Below is a small trained network, with its code and all its weights. Each question gives an input and a class and asks what happens when units are switched off, that is, made to give their printed mean instead of their output.

import numpy as np


def w(rows, s, z=0):
    codes = np.array(rows[::2]) - 128.0
    scale = np.full(codes.shape[1], s)
    scale[-1] = z or s
    return codes * scale


def f(y):
    return np.maximum(y, 0)


def log_softmax(a):
    a = a - a.max(-1, keepdims=True)
    return a - np.log(np.exp(a).sum(-1, keepdims=True))


def net(x, mask):
    res = np.array(x, float).reshape(1, 4) / 4 @ E
    y = f(res @ A[0][:, :-1].T + A[0][:, -1])
    res = res + np.where(mask, y, B[0][:, -1]) @ B[0][:, :-1]
    return log_softmax(res[-1] @ U[:, :-1].T + U[:, -1])


A, B = {}, {}
E = w([
[82,207,124,86,78,85],'x0',
[82,50,171,81,183,66],'x1',
[136,190,218,173,205,136],'x2',
[145,103,171,175,1,85],'x3',
],0.011)
A[0] = w([
[100,130,96,90,163,185,57],'n1',
[164,52,169,194,92,145,121],'n2',
[115,63,134,136,179,90,124],'n3',
[158,190,62,142,142,169,59],'n4',
[96,130,66,90,94,147,92],'n5',
[86,151,107,62,176,177,35],'n6',
[38,218,129,91,108,84,99],'n7',
[50,97,175,97,152,64,150],'n8',
[135,152,216,145,168,142,84],'n9',
[117,134,194,179,64,72,73],'n10',
[186,165,150,125,95,254,121],'n11',
[106,185,138,91,94,52,10],'n12',
[57,185,127,104,105,62,58],'n13',
[49,227,105,62,101,68,31],'n14',
[89,208,224,132,139,153,112],'n15',
[121,92,45,116,95,101,40],'n16',
[62,87,164,92,152,91,89],'n17',
[83,188,64,105,238,135,34],'n18',
[145,62,108,175,158,167,146],'n19',
[118,134,112,89,185,190,107],'n20',
[134,199,76,193,117,141,120],'n21',
[109,103,39,80,112,135,103],'n22',
[176,171,51,170,109,124,48],'n23',
[75,111,147,98,148,97,104],'n24',
[52,39,196,103,159,87,123],'n25',
[147,77,60,54,73,127,146],'n26',
[115,209,202,195,180,116,42],'n27',
],0.0097,0.0014)
B[0] = w([
[95,197,223,120,48,171,189],'n1',
[116,121,188,142,95,200,207],'n2',
[189,104,87,88,115,146,206],'n3',
[179,172,142,108,111,118,205],'n4',
[121,92,125,160,152,67,191],'n5',
[98,206,182,112,36,155,206],'n6',
[153,35,68,204,178,243,220],'n7',
[208,159,88,70,142,88,230],'n8',
[87,96,117,194,200,60,210],'n9',
[54,209,227,36,58,179,212],'n10',
[206,143,57,99,144,78,210],'n11',
[143,124,128,174,132,190,192],'n12',
[149,85,97,168,107,216,200],'n13',
[148,54,101,173,139,198,232],'n14',
[75,92,138,154,186,51,218],'n15',
[92,130,199,128,172,31,199],'n16',
[180,156,77,86,104,95,211],'n17',
[114,176,197,129,62,163,254],'n18',
[95,59,72,208,162,254,198],'n19',
[107,131,196,139,70,159,209],'n20',
[196,177,21,73,135,69,202],'n21',
[32,105,119,176,164,46,206],'n22',
[168,160,113,136,134,70,195],'n23',
[150,213,34,76,93,126,187],'n24',
[195,144,92,107,99,98,255],'n25',
[64,126,144,156,167,78,227],'n26',
[59,143,92,138,170,70,232],'n27',
],0.0068,0.0095)
U = w([
[253,156,74,97,112,81,174],'0',
[12,95,143,180,196,50,115],'1',
[85,165,225,122,27,187,15],'2',
[153,35,98,198,165,254,255],'3',
],0.011,0.00083)

Each question gives the input, the list of numbers given to net, and the class t.
The units are the neurons (one row each of A and B). Each row of codes is followed by its name. A weight is (code - 128) times the scale printed after its matrix; where a second scale follows, it is the last column's (A, B and U).
mask holds one flag per neuron, in row order. A switched-off neuron (its flag False) gives its mean, the last column of its row in B, instead of its output. The means were averaged over made-up inputs and are rounded, as every weight is.
A unit's drop is (log p(t) with every unit on - log p(t) with that unit switched off) / (log p(t) with every unit on - log p(t) with every unit switched off).
The circuit of an input: a set's keep is (log p(t) with only the set's units on - log p(t) with every unit switched off) / (log p(t) with every unit on - log p(t) with every unit switched off). Starting from the 12 units with the biggest drops (on a tie, the unit counted first), units are removed one at a time, each time the one whose removal leaves the highest keep (on an exact tie, the one counted first), for as long as the keep stays at least 0.8.
circuit, biggest first: the units of the circuit, biggest drop first
most important unit: the unit with the biggest drop
k most important neurons: the k neurons with the biggest drops, biggest first
drop when u is switched off: that unit's drop, to one decimal
input [7,5,-2,0], class 3: most important unit	n7
input [8,3,-4,-5], class 3: 2 most important neurons	(n7; n14)
input [0,-2,-3,-3], class 1: circuit, biggest first	(n22; n25)
input [-6,-6,7,-1], class 1: circuit, biggest first	(n27; n9)
input [8,7,5,-1], class 3: circuit, biggest first	(n7; n13)
input [6,2,-3,-5], class 3: 2 most important neurons	(n7; n14)
input [-8,5,5,8], class 2: 3 most important neurons	(n10; n7; n2)
input [-5,-8,0,-7], class 0: 2 most important neurons	(n11; n21)
input [-2,-7,7,5], class 0: 4 most important neurons	(n11; n21; n22; n26)
input [0,6,-8,4], class 1: 3 most important neurons	(n26; n22; n16)
input [-1,-6,7,-7], class 1: 4 most important neurons	(n27; n15; n9; n10)
input [-7,8,-7,8], class 0: 3 most important neurons	(n25; n3; n8)
input [-7,0,-7,8], class 2: 2 most important neurons	(n2; n10)
input [6,4,3,-8], class 2: circuit, biggest first	(n18)
input [8,4,6,-2], class 3: 3 most important neurons	(n7; n14; n13)
input [7,-2,-1,-8], class 2: 2 most important neurons	(n18; n6)
input [5,2,-3,-1], class 3: drop when n14 is switched off	0.1
input [0,-3,5,5], class 1: drop when n27 is switched off	0.3
input [-2,4,6,-7], class 2: drop when n20 is switched off	0.2
input [8,-6,-7,-5], class 3: circuit, biggest first	(n7)
